(in the rows, 128 means zero)
Each row is followed by its class; each block has classes of its own.
[106 135 148  71  73  83 115 141 115 172 134 104 129 150 157 126 176 121
 146 120 126  83 139 157 154 117 180 160 107 123 123 138 110 141  98 178
 130]
z_770
[117 130 125 122 194 116 124 121  75 118 142 145 149 159 126 138 150 117
 147 142 135 131 155 156 141 142  82 115 122 140 149 114  99 127 166  92
 100]
z_6
[162 121 153 136 146 101 123 124 109 107 116 123 139 143 132 123 137 134
 136 112 100 134 112 143 159  96 146 156 110 157 104 107 152 117 119 208
 140]
z_770
[114  95 132 119 123 130 112 127 149 123 125 144 123 160 137 130 160 135
 136 140 128 106 145 158 162 133 113 113 102 120 126 123 128 145 120  82
 134]
z_711
[114 136 117 120 153 107 105 125  90 135 133 146 138 151 138 136 137 116
 148 120 127 144 151 155 142 120  89 118 132 136 155 112  91 150 148  86
 120]
z_6
[ 99 148 119 109 113 133 151 134 139 159 137 112 113 111  98 137 113 151
  97 124 150 157 131 102  79 139 145 127 157 108 124 147 116 110 106 105
 114]
z_589
[135 168  88 110 149 138 132 129 113 123 149 145 164 124  90 157 143 100
 109 116 135 155 149  94 106 131 109 166 162 137 160 131  98 132 134 135
  80]
z_469
[136 132 129 105 133 144 127 163 105 123 137 159 130 117 142 141 139 116
 130  80 128 156 139 108 114 124 104 165 128 158 145 121  89 139 127 192
 117]
z_770
[120 127 120 136 156 114 116 120 110 122 140 144 140 165 110 130 135 126
 138 137 129 139 148 147 135 137  99 125 119 141 136 109 119 136 131 118
 132]
z_6
[102 154 109  94 131 106 100 128 127 171 140 151 136 149  88 164 153  98
  90 152 145 106 140  87 115 152 127 137 124 102 116 111 109 132 110 160
 133]
z_831
[107 118 115 114 156  92 114 125 102 117 135 166 141 177 131 146 145 125
 128 128 139 136 155 152 147 137  86 111 107 133 130 104 111 129 135  78
 148]
z_197
[126 151 145  76 189  99  96 101  32 186 132 120 181 112 108 143 171 122
  92 126 132 146 107 147 131 102 142 142 128 110 122 137  81 117 157 183
 129]
z_589
[142 101 159  96 139 157 160 156  90 125 133 160 110 121 160 137 170 140
 157  86 116 124 154 123 151 113 143 148 122 136 144 152 128 111 137 100
 100]
z_197
[105 135 120 106  91 139 139 123 180 153 141 108 106 107  70 126 114 145
 101 146 147 126 116 114 100 136 154 115 144  97 114 144 139 115  91  97
 130]
z_711
[ 98 137 131 139 127 155 129 128 127 165 167 158 136  85 112 205  94 110
 145 103 102 213 154 104  92 103 166 110 173 143 186 160  85 198 151 124
  86]
z_770
[100 149 121 129 119 136 110 108 157 144 139 114 121 103  86 139  96 135
 108 140 144 148 118 104  99 141 146 126 156 107 118 148 123 109 108  98
 123]
z_469
[117 128 111 108 158  99 108 118  71 123 146 159 159 168 118 166 159 123
 137 129 142 132 149 155 140 118  90 115 118 123 139 116 107 148 149  91
 131]
z_197
[124 107 118 124 164 146 125 139 106 118 129 164 138 134 119 144 141 129
 120 130 137 143 146 126 129 125  97 102 131 136 139 120 106 146 156  81
 115]
z_589
[ 98 129 131 125 111 114  51 131  98 187 153 128 129 155 157 143 128 129
 153 122 120 100 116 139 130 125 105 101 105  96 120 113 102 172 125 111
 144]
z_831
[ 81 146 117  99 112  81  79 139  98 113 143 136 160 207 175 143 157  92
 197 146 144 122 159 142 148 119 141 154 108 103 122 103 147 141  89 137
 156]
z_6
[102 133 132  80 118  83  99 147 129 167 162 100 145 149 137 143 168 104
 141 120 148  87 138 148 133 115 139 137 115 127 138 135  99 152 105 188
 143]
z_589
[132  90 126  87 138 181 127 153 160 102 136 157 150 109 140 139 153 118
 135 115 135 113 132 162 120 108 136 114 124 152 160 146 141 126 161 167
  96]
z_711
[120 131 118  98 162 107 118 134  78 141 130 144 151 155 145 136 169 119
 122 119 132 133 146 136 141 118 103 131 125 123 140 112 100 134 140 100
 119]
z_589
[137 113 127 140 143 120  97  99 117 175 147 125 142 141 110 145 162 123
 102 120 136  91 121 144 131 125 124 127 110 114 130 136 109 164 114 158
 140]
z_292
[ 99 141 129  66 161 114 156 127  90 206 146 125 130 154 171 159 168 107
 139 125 146 118 152 142 104 130 152 119 139  97 160 128 121 121 117 115
  91]
z_589
[ 68 154 108  52 152 131  71 154  90 147 169 169 166 144 116 177 164  98
 109 136 144 120 144  86  97 145 112 131 138 105 134 108 107 111 141 146
 109]
z_831
[146 176 134  88 163 161 156 142 101 108 137 140 153 166 138 168 144 107
 131 121 157 145 149 142 103 144 114 156 144 176 160 133 113 120 154 237
  80]
z_197
[ 80 137 114  34  96  98  99 152 104 192 127 161 146 134 114 130 173  99
  97 166 128 109 135  99 124 129 158 130 127  84 144  94 115 121 105 126
 148]
z_711
[108 149 119 115  98 138 142 127 155 149 132 110 108 121 101 133 115 147
 111 141 154 135 124 116  91 141 127 130 133 100 125 149 114 120 109 111
 113]
z_711
[111 166 107 128 111 127 127 123 140 156 123  97 122 108  78 145 107 131
  94 141 152 147 117  97  94 139 140 128 166  97 120 148 115 123 102 100
 125]
z_292
[101 160 114 128 107 124 131 102 162 167 133 111 114 100  68 130  85 138
  94 149 147 141 119 101  88 147 149 126 152 100 117 148 117 114 101  99
 119]
z_469
[116 127 136 113 162 111 104 102  93 151 156 129 138 154 144 142 164 130
 118 102 123 107 139 165 142 120  94 127 110 140 149 134  86 144 153 102
 111]
z_770
[147 134 115 109 106 128 172 119 153 145 113 134 110 133  54 128 110 144
  76 123 138 136 136 147  74 161 129 147 149 155 123 111 144 115  62 177
 135]
z_292
[114 133 118 136 157 132 110 118 102 134 132 156 133 145 124 138 131 117
 138 124 128 147 148 135 140 133 104 113 139 123 137 112 103 154 137  80
 114]
z_6
[136 149 157 132 194 114 101 110  62 119 134 138 154 143 163 142 131 104
 144 104 123 201 127 148 140 122 108 151 140 171 147  96  97 118 145 212
 138]
z_6
[103 161 112 127 119 125 142 116 147 167 142 114 114 110  73 149  91 138
  97 130 133 165 123 100  87 134 150 122 153 111 124 146 111 126 112 102
 114]
z_770
[166 137 117  91 110  98 138 122 156 171 143  84 106 172  93 111 189 125
 123 143 156  50 124 167 178 123 117 140  91 133 115 132  91 139 110 130
 122]
z_711
[159 163 136 120 164 148 185 122 125  90  96 125 109 165 141 145 136 120
 115 132 151 134 144 113 113 154 137 176 144 152 115 122 148  71 105 172
  79]
z_292
[114 120 109 105 149 108 109 107  91 125 126 159 157 149 116 142 158 121
 116 144 139 121 151 155 130 146 101 134 122 127 141 115 105 125 137  89
 114]
z_469
[ 95 166 112 115  87 138 133 124 165 155 140 116 117 116  82 135  95 139
  92 138 142 139 128  95  78 150 137 124 158 106 117 139 137 119 102 110
 119]
z_831
[140  90 134 124 139 177 151 105 137 111 143 148 124  96 131 122 155 143
 115  98 154 106 139 156 105 107 123 123 136 143 160 161 150 117 153 131
 108]
z_6
[114 149 108 110 169 113 110 105  85 123 143 139 156 156 122 152 149 115
 112 129 135 139 136 135 129 125 107 129 126 128 136 122  98 122 155  82
 109]
z_770
[144 150 117  96  94 118 138 115 161 162 130 141 117 146 119 136 134 146
  87  75 129 115 139 169 120 101 135 146 119 167 151 151  89 140 131 170
 111]
z_197
[116  99 128 100 132 107 127 143 111 195 153 131 143  88  95 156 147 118
 114 157 144 110 120 124 101 117 155  94 134 118 158 127 121 140 140 186
 136]
z_292
[101 153 119 112 115 129 154 136 133 162 130 108 113 110  99 128 106 151
  96 142 153 156 126  94  80 137 145 124 146 104 125 149 115 101 118  99
 119]
z_589
[ 97 136 125 102 137 111 125 140 111 133 138 137 137 171 155 132 148 138
 130 121 135 144 159 139 131 128 101 131 123 136 142 118 107 129 131  89
 121]
z_589
[130 110 135 146 115 111  90 121 135 145 140 124 128 141 139 100 140  95
 148 100 105 124 124 144 175 128 140 112 147 131 128  86 133 175  79 123
 169]
z_6
[134 106 134 119 225 142 114 140 119 118 170 123 159 114  46 122 181 118
  54 135 114 120 112  67 157 162 142 123 130 144 107 119 106  67 148 136
 121]
z_589
[160 158 137 118 187 154  95 127  72 129 138 114 179 128 100 159 144 107
 106 131 143 166 104 133 107 128 103 155 147 160 148 127 108 126 150 252
 135]
z_292
[119 139 142 109 125 143 132 154 100  77 132 148 140 179 187 124 149 121
 140  95 118 138 155 102 116 143 139 187 122 151 127 109 133 103  94 168
 107]
z_589
[111 156 109 127 140 132 122 100 140 166 138 123 126  92  69 144  88 135
  89 131 147 147 116 116  75 145 116 121 156 111 133 145  99 121 122 118
 110]
z_469
[161 111 152  93 128 161 176 170 100 155 116 156 104 106 123 142 124 137
 153 131 117 141 151 128 102 102 145 137 123 170 170 147 110 140 150 162
  98]
z_589
[100 146 123 112 143 108 108 119  97 127 125 136 143 156 146 146 143 129
 128 130 125 136 153 147 141 137  91 122 129 123 132 125 105 128 154  60
 106]
z_831
[110 131 124 128 150 118 124 123 109 120 139 144 126 157 128 141 133 124
 143 138 142 133 156 143 126 141 103 124 123 140 142 119 105 132 139 110
 114]
z_6
[113 146 117 125 122 137 140 113 157 168 140 108 116 121  74 127 109 136
  97 157 143 130 113 110  98 151 140 113 131  94 119 141 118 121 108 104
 120]
z_711
[ 94 134 118 113 148 113 104 141  91 119 140 149 154 148 126 158 125 135
 125 128 131 167 147 131 107 128 102 122 129 138 141 120  89 137 148 112
 119]
z_589
[102 122 132 100 104 123  96 138 156 170 155 118 116 105 103 135 139 137
 128  94 124  96 124 148 137 123 120 115 130 105 121 145  82 172 104 121
 112]
z_711
[122 140 129 115 177 123 119 104  90 141 129 140 137 149 133 143 140 126
 117 123 124 127 143 153 131 141  81 118 126 127 134 123 107 122 155  73
 103]
z_831
[106 135 128 140 127 116 100 123 111 144 139 139 133 177 139 147 128 131
 139 123 123 131 144 143 143 143 112 113 114 120 134 127 103 162 123  84
 137]
z_197
[152  97 158 102 168 144 145 156 101 153 138 136 102 113 112 154 151 110
 183 129 130 145 138 137 143 126 161 134 129 151 136 129 125 115 119 181
 125]
z_6
[117 146 110  81 132  65 109 132  67 167 142 143 146 171 121 166 170  85
 146 144 138 103 142 124 146 121 143 127 125  97 132  97 109 148 105 119
 142]
z_197
[110 145 115 127 128 138 142 130 144 167 140 107 119 103  72 127 100 146
  88 136 143 160 115  93  82 136 140 112 153 106 123 145 122 116 111 101
 133]
z_589
[194  76 155 134 207 223 169 134 128  89 121 152 153  93  83 125 179 116
 101 146 156 145 129 129 159 133 134 121 127 180 134 161 139 119 183 182
 124]
z_589
[145 133 117 116 102 127  94 118 125 101 153 119 160 140 133 111 165 123
 113 133 160  77 117 128 127 115 120 164 107 151 139 134 115 114 145 190
 127]
z_469
[119 136 147 126 117 178 123 149 119  61 131 128 118 159 192 151 130 158
 177 115 152 150 147 132 107 142 113 170 134 157 135 143 140  90 135 151
  76]
z_469
[105 165 124 117  95 124 132 120 150 167 131 107 101 118 101 143  91 142
 112 124 141 138 126 119  81 143 129 128 149 109 116 143 124 123  98 118
 118]
z_831

A new block, with new classes.
[ 18 148 142 149 139 110 152  75 113 132 147  77 145 127  97  72  92 116
 150 146 117 156 135  88 172 101 143 143 103 149 119  90 104 102 139 164
 158]
z_360
[ 27 139 160 137 135 126 163  66 122 126 120 127 123 163 124  87  86 130
 193 155 119 179 179 102 157 124  97 113 102 142 101 102 158 147 140 147
 134]
z_44
[128 148 132 126  99 121 191  73 101  75 134 116 104 120 125  75  93  81
 193 126  92 175 127 122 154 120 100  88 131 110 121 129 110 161 149 176
 149]
z_406
[ 16 158 135 176  94 133 147  93  90 105 135  97 139 134  91  85  98  97
 142 125 144 149 177 104 178 104 138 153 102 140 130 121 126 101 130 151
 173]
z_117
[ 63 128 184 139 136 161 122 107  95 101 108 145 115 183 135 165  86  96
 172 125 140 158 225 131 153 144  91 107  88 132 101 125 159 141 117 122
 137]
z_175
[137 180 141 160 115 130 186 102 103  62 142 131 118 115 106  95  95  78
 145 106 127 155 129 125 164 119 130 117 148 124 119 137  93 117 115 139
 184]
z_117
[ 55 123 174 141 129 137 124  93 105 108 118 121 127 157 119 137  86  86
 165 129 139 164 218 104 152 136 103 113  88 125 115 121 139 130 132 151
 152]
z_360
[158 141 152 134 140 138 176  98 105  74 133 126 119 117 128 124  77  64
 152  96 115 162 126 119 138 131 122  96 147 113  92 134  88 122 115 137
 169]
z_360
[107 158 137 136 126 108 189  88 101  81 130 116 115 114 128  66  88 114
 201 141  73 161 115 127 142 127  98  84 141 119 109 114  87 141 148 161
 139]
z_556
[135 161 152 126 121 118 189  64 109  73 145 116 123 121 127  88  99  85
 185 136  94 158 112 115 145 126 114 101 147 103 112 121 103 147 142 171
 144]
z_803
[ 43 135 168 132 115 156 140  81 108 111 105 134 118 159 126 133 107 109
 199 137 125 165 212 109 154 137  95 111  80 136 115 123 156 154 130 163
 125]
z_610
[151 169 142 148 101 112 183  88 108  65 144 119 125 111 107  96 111  62
 156  99 122 149 137 114 152 119 140 108 154 110 127 151  92 137 143 158
 173]
z_803
[ 25 130 153 129 152 128 164  82 115 141 112 132 118 156 127  93  97 147
 222 169 109 159 176  92 152 125  88 104 101 151  95  91 148 153 135 161
 116]
z_556
[ 37 135 149 144  99 144 155  82 103 116 121 118 125 140 106 103 106  93
 185 120 138 172 206  96 162 120 107 116  95 131 118 117 167 154 144 165
 160]
z_132
[158 118 173 139 159 159 163  85 100  75 103 146  88 130 169 133  75  90
 199 112  99 158 147 146 115 147  81  66 148  98  65 125 138 150 116 139
 124]
z_132
[107 162 126 143 121 107 207  85 106  89 135 118 123 102 119  63 100 102
 189 129  78 150  98 115 145 123 113  95 141 121 108 118  89 133 142 160
 151]
z_556
[148 149 161 137 131 150 175  92 106  68 123 134  99 134 140 120  82  75
 183 116 108 164 137 123 138 145  97  87 134 114  96 129 111 141 106 151
 136]
z_610
[100 151 133 131 129 134 187  59 105  90 121 119 109 127 133  80  79 132
 193 150  72 159 112 132 157 131  86 103 139 117 112 101 111 146 136 183
 133]
z_117
[134 160 131 149  98 123 188  78 101  72 140 114 113 113 106  87 104  75
 166 121 110 148 159 110 166 117 117 105 141 113 138 133 102 132 138 174
 162]
z_663
[ 50 135 177 139 110 150 141  96 110 106 116 130 115 166 121 131  96  88
 182 130 147 164 233 106 160 140  95 115  78 137 118 124 161 144 121 157
 139]
z_610
[170 160 162 157 121 154 155  99  90  45 130 156 118 135 125 149  95  38
 143  99 143 157 166 139 141 131 100 102 143  93 101 148 125 137 104 137
 154]
z_117
[ 59 131 159 158  95 152 117 113  98  82 135 129 130 157 107 128 101  83
 154 104 166 166 227  90 155 129 122 124 112 124 121 138 162 129 139 135
 173]
z_132
[153 141 137 136 113 129 181  90 100  59 122 121 105 118 127 107  95  76
 178 106 110 154 148 126 141 126 106  86 146 104 119 139 106 150 136 169
 163]
z_360
[ 73 126 165 149 114 160 126 104  96  91 112 129 137 177 123 149  92  68
 177 119 162 168 230 103 143 135 101 113  88 135 114 130 164 148 122 139
 161]
z_651
[125 134 138 124 136 145 181  59 106  80 114 126  92 131 146 104  85 108
 202 141  88 164 141 123 146 129  85  92 131 112 107 108 132 158 126 170
 126]
z_663
[ 14 147 145 148 110 113 157  74 113 130 127 109 137 144 102  69 111 114
 168 143 120 175 173 109 166 115 111 130  88 145 122 111 136 134 154 145
 154]
z_44
[175 156 156 135 142 143 175 112 105  58 130 162 116 125 139 145  91  56
 164 101 118 168 141 119 127 140 111  87 135 118  84 146 114 140 109 133
 151]
z_556
[ 50 137 167 160 108 148 131  84 104  93 131 117 141 159 107 133 105  81
 155 129 150 160 212 100 157 126  99 132  79 136 121 124 143 114 124 135
 155]
z_663
[160 156 154 131 113 142 174  90  96  58 138 133 112 128 124 110 108  57
 173 112 122 171 147 114 152 116 111  86 138 109 106 143 109 153 125 150
 164]
z_406
[ 33 141 137 149  74 146 148  98 102 101 120 106 110 132 111 103 132  99
 174 124 139 151 207  87 175 118 131 138  89 142 137 134 157 148 137 181
 159]
z_610
[ 46 127 169 137 116 153 139  88 103 106 108 130 112 156 123 134 102  98
 180 124 140 155 207  99 148 137  93 112  69 137 113 114 158 146 113 159
 132]
z_610
[ 78 127 168 141  99 168 129 102 102  96 119 124 119 167 121 142 105  89
 158 124 154 175 220 112 153 135 108 115  82 138 102 141 170 151 129 138
 158]
z_44
[ 44 148 166 152 112 134 147 106 124 104 137 107 145 151 110 118 114  89
 157 139 156 166 191 113 173 123 125 148  96 146 122 123 148 124 137 132
 167]
z_10
[  4 145 144 145 126 113 190  31 117 158 137  91 144 128  92  49 109 145
 206 157  89 153 136  93 166 105 109 110 101 147 126  78 123 133 163 190
 128]
z_132
[161 143 162 138 130 161 161 100  90  51 120 154 102 143 146 155  77  61
 171 111 128 162 173 120 131 134  97  90 134 103 101 136 134 138 101 133
 142]
z_663
[ 35 134 142 149 106 129 146  91  96 111 130 115 140 151 107  94 119  95
 173 136 139 160 195  96 157 112 117 127  95 148 129 111 145 146 148 165
 150]
z_651
[ 32 128 137 142 100 132 170  73 108 118 116  94 127 130 118  91 119 117
 197 148 115 152 198  97 161 116 103 122  80 143 122 111 155 150 146 197
 144]
z_556
[138 141 159 131 140 143 176  79 114  81 110 129 108 140 152 116  92  93
 194 136  87 167 133 138 135 134  75  73 135 107  92 122 127 159 133 156
 121]
z_10
[ 50 124 161 123 143 147 144  55 110 125  98 142 117 162 130 132 110 129
 216 162 118 149 203 103 146 127  66 101  88 127 107 102 163 157 123 157
 111]
z_663
[132 175 148 143 127 112 199  77 114  74 157 114 137 117 112  78  93  81
 159 123 102 155  94 102 149 121 136 112 148 123 115 125  82 116 133 159
 164]
z_803
[ 65 135 183 126 145 151 133  84 115 122 100 136 132 179 131 153 104 111
 207 166 127 155 199 118 144 139  64  94  84 132 100 112 164 156 127 154
 111]
z_10
[ 30 145 144 161  91 145 146  83  93 110 130  97 135 142 100  98 108 100
 154 133 142 157 195 112 174 108 118 142  96 134 131 118 136 121 133 163
 161]
z_117
[166 155 146 140 139 149 171  99  95  54 135 144 111 137 127 131 100  59
 153  93 131 159 157 132 153 119 127  99 158 121 102 149 104 133 112 134
 158]
z_175
[168 131 172 130 119 172 176  89  99  56 114 144 108 138 148 146  98  58
 186 109 125 171 179 135 134 134  93  79 125 103  87 150 141 163 116 153
 149]
z_406
[158 130 151 125 132 145 175  84 102  62 120 131 103 124 140 122  86  76
 177 109 109 169 151 124 134 132 101  81 144 100 102 132 113 154 125 163
 152]
z_360
[177 161 169 138 121 156 174 111 106  60 123 135 126 136 132 146  94  41
 154  95 129 173 158 140 140 133 108  82 133 101 106 150 115 142 114 124
 165]
z_10
[ 21 148 132 143  88 113 155  82 110 131 125  67 144 125  99  78 125 113
 161 141 120 154 171 108 178  98 121 137  85 144 153 107 122 131 158 179
 157]
z_10
[ 27 133 131 138 100 139 158  67 109 123 113 111 125 144 111  95 120 113
 188 143 123 164 211  89 171 109  95 128  87 143 130 117 151 144 141 170
 149]
z_663
[ 27 132 160 156 124 134 153  72 101 110 124 116 132 149 119  97  96 106
 196 135 122 160 183 113 151 121  98 116  96 144 107 110 150 130 149 160
 136]
z_132
[ 58 132 156 139 102 148 143  99 112 106 109 113 114 159 124 125 111  86
 175 134 147 166 226 100 165 124  96 114  83 135 124 129 174 156 133 169
 151]
z_10
[121 162 152 129 145 134 197  87 116  88 130 117 123 131 140  85  88 105
 188 144  84 176 107 133 152 119 104  91 148 127  99 113 100 138 136 151
 138]
z_10
[ 58 123 162 140 125 152 138  84 102 104 107 128  99 162 123 133 101 117
 187 139 132 160 221 114 156 134  94 104  93 133 113 125 156 150 125 168
 131]
z_175
[ 29 131 150 126 148 124 173  45 114 138 118 127 144 159 125  80 111 138
 226 175  91 163 159 103 145 117  83 100 106 147 109  87 135 157 155 178
 107]
z_651
[ 38 147 167 149 129 136 152 106 112 116 130 118 135 152 115 107  89 101
 174 140 133 170 201  96 160 129 117 120  88 146 103 115 139 122 129 137
 158]
z_556
[160 137 170 138 133 166 160 106  96  59 102 154  94 144 161 157  82  68
 190 106 117 152 160 137 122 150  89  81 133 103  87 141 135 149  99 139
 125]
z_610
[ 54 128 145 132  90 135 152  59 113 115 125  99 128 148 120 109 118  88
 183 141 133 155 200  86 160 116 109 130  97 123 117 127 173 162 150 191
 139]
z_803
[ 41 141 148 148 101 143 146  91  95 103 125  92 110 148 100  93 116 115
 167 136 135 146 198 104 176 118 116 118  89 137 129 120 138 134 126 163
 167]
z_175
[ 31 148 153 147 115 123 153 102 110 118 125 110 129 140 109  95 106 113
 187 147 128 162 193  91 161 124 109 121  86 148 115 116 135 132 135 156
 158]
z_556
[116 173 126 163  95 116 192 107  86  82 149 103 110 107  99  70 121  84
 155 118 113 144 139 118 176 104 151 113 154 125 151 139  76 117 136 167
 171]
z_175
[ 34 148 149 173 105 129 138 107 103  99 136 105 123 149 102 104 109 103
 151 127 148 151 198 112 172 113 135 138 113 140 127 131 134 117 135 140
 160]
z_175
[ 16 136 142 147 125 114 148  83 109 123 129  90 138 131 102  84 101 111
 159 137 123 156 169  98 169 114 126 141  85 148 133 103 116 113 145 167
 166]
z_360
[ 72 131 189 138 143 162 116 112  98 107 112 145 117 187 134 173  83  89
 167 128 149 164 222 120 148 143  86 105  88 135  94 123 154 134 104 117
 135]
z_175
[ 47 135 170 146 126 163 140  70 101 111 112 129 122 165 113 129  97 115
 179 143 135 157 198 113 157 133  88 114  80 133 109 112 151 136 116 154
 139]
z_117
[146 136 141 122 120 136 179  87  99  71 122 119 105 121 130 107  89  88
 183 115 100 160 134 132 142 128  99  84 148 104 104 125 109 163 138 164
 152]
z_360
[ 37 141 169 148 126 120 156  74 118 123 141 103 135 155 114  93  97  99
 170 147 131 150 175 102 168 126 125 138  96 143 112 108 144 128 144 155
 148]
z_803
[155 153 162 143 130 152 179  97 100  62 124 137  98 131 131 128  99  89
 172 113 118 164 160 133 145 129 106  82 154 110 100 135 112 151 111 150
 148]
z_175
[132 151 136 132 117 136 195  70 106  73 132 115 110 125 120  73  87  95
 178 121 102 185 130 118 150 125 114  92 138 124 112 132  98 138 135 157
 165]
z_44
[ 26 158 132 156 109 114 159  88 114 123 132  92 140 134  92  67 102 125
 147 127 128 159 158 102 172 104 141 137  99 158 128 115 121 115 147 146
 173]
z_44
[ 41 134 165 132 129 143 148  88 106 116 111 123 127 154 127 117  98 118
 198 148 122 169 202  94 143 126  89 101  82 133 106 106 151 148 127 158
 134]
z_556
[144 155 154 142 142 116 178  89 113  78 139 127 125 112 119 107  92  81
 152 108 100 152 104 115 140 130 110  92 140 117 101 120  81 125 125 146
 161]
z_360
[ 30 130 167 137 116 140 151  72 104 111 122 117 134 152 127 106 107  91
 188 151 129 179 201 106 156 114  93 123  78 132 110 113 158 145 138 168
 137]
z_406
[140 162 142 139 123 130 189 104 106  72 134 133 119 115 123  97  95  82
 178 117  99 176 130 121 137 129 107  85 141 121  95 134  96 143 131 147
 153]
z_556
[133 186 147 147 121 112 209  95 118  83 166 116 143 113 103  58 101  85
 130 118 103 171  98 105 161 113 138 107 146 141 110 132  69 100 131 136
 185]
z_44
[115 168 128 147  96 122 191 103  99  80 132 119  99 103 111  72 108  85
 180 109 108 152 133 109 166 124 141 107 148 121 135 140  85 132 130 160
 169]
z_610
[166 161 154 151 125 137 186 107 111  60 142 135 127 110 115 130 108  49
 135  91 136 153 151 108 152 123 139 109 149 109 115 141 111 136 115 152
 187]
z_360
[141 139 151 130 162 149 162  81 107  78 114 152 103 142 157 125  83  92
 178 129  96 166 146 117 133 130  88  88 131 117  97 124 119 128 108 136
 126]
z_663
[ 56 127 158 153  85 145 132 106 105  94 134 110 124 155 113 127 118  91
 160 130 167 148 211  87 158 127 132 145 101 131 124 135 167 141 135 157
 164]
z_803
[ 59 139 181 146 148 145 138 104 113 109 122 147 135 166 133 145  90  83
 169 129 137 170 201  99 143 139  99 110  76 141  91 118 157 130 115 120
 141]
z_556
[ 46 148 173 163 118 148 137 112 113  97 122 139 132 155 114 141  98  76
 149 106 156 154 208  98 159 140 128 137  80 145 115 134 151 115 111 128
 162]
z_610
